Below is a small trained network, with its code and all its weights. Each question gives an input and a class and asks what happens when units are switched off, that is, made to give their printed mean instead of their output.

import numpy as np


def w(rows, s, z=0):
    codes = np.array(rows[::2]) - 128.0
    scale = np.full(codes.shape[1], s)
    scale[-1] = z or s
    return codes * scale


def f(y):
    return y / 2 * (1 + np.tanh(0.7978845608 * (y + 0.044715 * y**3)))


def log_softmax(a):
    a = a - a.max(-1, keepdims=True)
    return a - np.log(np.exp(a).sum(-1, keepdims=True))


def net(x, mask):
    res = np.array(x, float).reshape(1, 3) / 4 @ E
    y = f(res @ A[0][:, :-1].T + A[0][:, -1])
    res = res + np.where(mask, y, B[0][:, -1]) @ B[0][:, :-1]
    return log_softmax(res[-1] @ U[:, :-1].T + U[:, -1])


A, B = {}, {}
E = w([
[30,137,91,221,184,84,234,32,225,73],'x0',
[143,132,138,208,70,171,183,77,106,246],'x1',
[138,225,3,95,58,235,137,155,190,129],'x2',
],0.0064)
A[0] = w([
[173,133,136,15,120,138,12,248,100,104,187],'n0',
[118,113,134,80,202,92,103,168,143,38,199],'n1',
[131,201,68,127,58,199,141,127,161,143,215],'n2',
[180,126,130,58,123,146,46,225,105,108,170],'n3',
[132,198,75,112,53,209,143,141,166,136,202],'n4',
[91,202,48,176,68,179,241,70,186,162,165],'n5',
[186,127,135,2,129,138,11,249,111,108,194],'n6',
[37,114,127,160,216,60,171,72,174,80,155],'n7',
[140,210,65,84,78,193,109,178,175,101,153],'n8',
[48,119,124,161,207,75,184,81,167,74,198],'n9',
[176,147,132,117,42,185,116,157,105,201,254],'n10',
[123,86,171,166,155,90,144,85,89,156,254],'n11',
[152,42,208,125,179,63,80,142,50,145,192],'n12',
[54,116,120,154,200,94,160,83,172,60,164],'n13',
],0.0075,0.003)
B[0] = w([
[66,107,100,74,73,32,203,172,87,136,248],'n0',
[80,190,34,71,62,86,106,121,155,122,209],'n1',
[157,242,94,139,94,138,86,98,163,150,216],'n2',
[77,114,108,77,76,47,202,164,81,126,215],'n3',
[148,245,71,113,81,129,91,95,175,166,218],'n4',
[175,152,212,229,141,216,98,42,143,143,233],'n5',
[61,110,103,62,61,37,219,188,80,140,254],'n6',
[89,61,254,172,194,150,196,108,53,79,229],'n7',
[109,252,56,106,93,136,90,116,200,119,217],'n8',
[97,93,215,177,179,151,175,92,79,91,229],'n9',
[162,57,197,148,104,128,146,150,64,162,213],'n10',
[193,145,114,165,81,166,90,98,132,178,197],'n11',
[195,132,130,156,56,160,82,125,114,194,237],'n12',
[72,94,198,164,194,148,181,106,86,54,215],'n13',
],0.0068,0.0096)
U = w([
[99,156,54,95,101,100,132,147,133,134,168],'0',
[225,147,139,155,110,173,62,107,146,177,245],'1',
[140,102,103,110,221,137,88,185,190,126,4],'2',
[114,64,161,122,126,116,164,151,96,134,78],'3',
[103,115,170,146,246,152,151,107,121,82,178],'4',
[99,151,104,125,155,155,97,119,165,89,35],'5',
[139,101,120,115,182,134,108,168,193,122,13],'6',
],0.011,0.0032)

Each question gives the input, the list of numbers given to net, and the class t.
The units are the neurons (one row each of A and B). Each row of codes is followed by its name. A weight is (code - 128) times the scale printed after its matrix; where a second scale follows, it is the last column's (A, B and U).
mask holds one flag per neuron, in row order. A switched-off neuron (its flag False) gives its mean, the last column of its row in B, instead of its output. The means were averaged over made-up inputs and are rounded, as every weight is.
A unit's drop is (log p(t) with every unit on - log p(t) with that unit switched off) / (log p(t) with every unit on - log p(t) with every unit switched off).
The circuit of an input: a set's keep is (log p(t) with only the set's units on - log p(t) with every unit switched off) / (log p(t) with every unit on - log p(t) with every unit switched off). Starting from the 12 units with the biggest drops (on a tie, the unit counted first), units are removed one at a time, each time the one whose removal leaves the highest keep (on an exact tie, the one counted first), for as long as the keep stays at least 0.8.
units of the circuit, in order: the units of the circuit, biggest drop first
k most important neurons: the k neurons with the biggest drops, biggest first
drop when u is switched off: that unit's drop, to one decimal
input [-3,-6,-8], class 0: units of the circuit, in order -> (n1)
input [-8,4,1], class 0: 2 most important neurons -> (n7 n9)
input [-4,-3,-5], class 0: units of the circuit, in order -> (n7 n9)
input [-8,6,0], class 3: 2 most important neurons -> (n10 n1)
input [0,0,-3], class 1: 3 most important neurons -> (n6 n0 n3)
input [-3,-3,-2], class 0: 3 most important neurons -> (n7 n9 n13)
input [-3,2,-5], class 1: 2 most important neurons -> (n12 n7)
input [-8,-4,-1], class 0: 2 most important neurons -> (n7 n9)
input [0,4,-2], class 1: drop when n1 is switched off -> 0.0
input [3,4,-4], class 4: drop when n6 is switched off -> 0.1
input [-7,-4,-7], class 0: drop when n7 is switched off -> 0.2
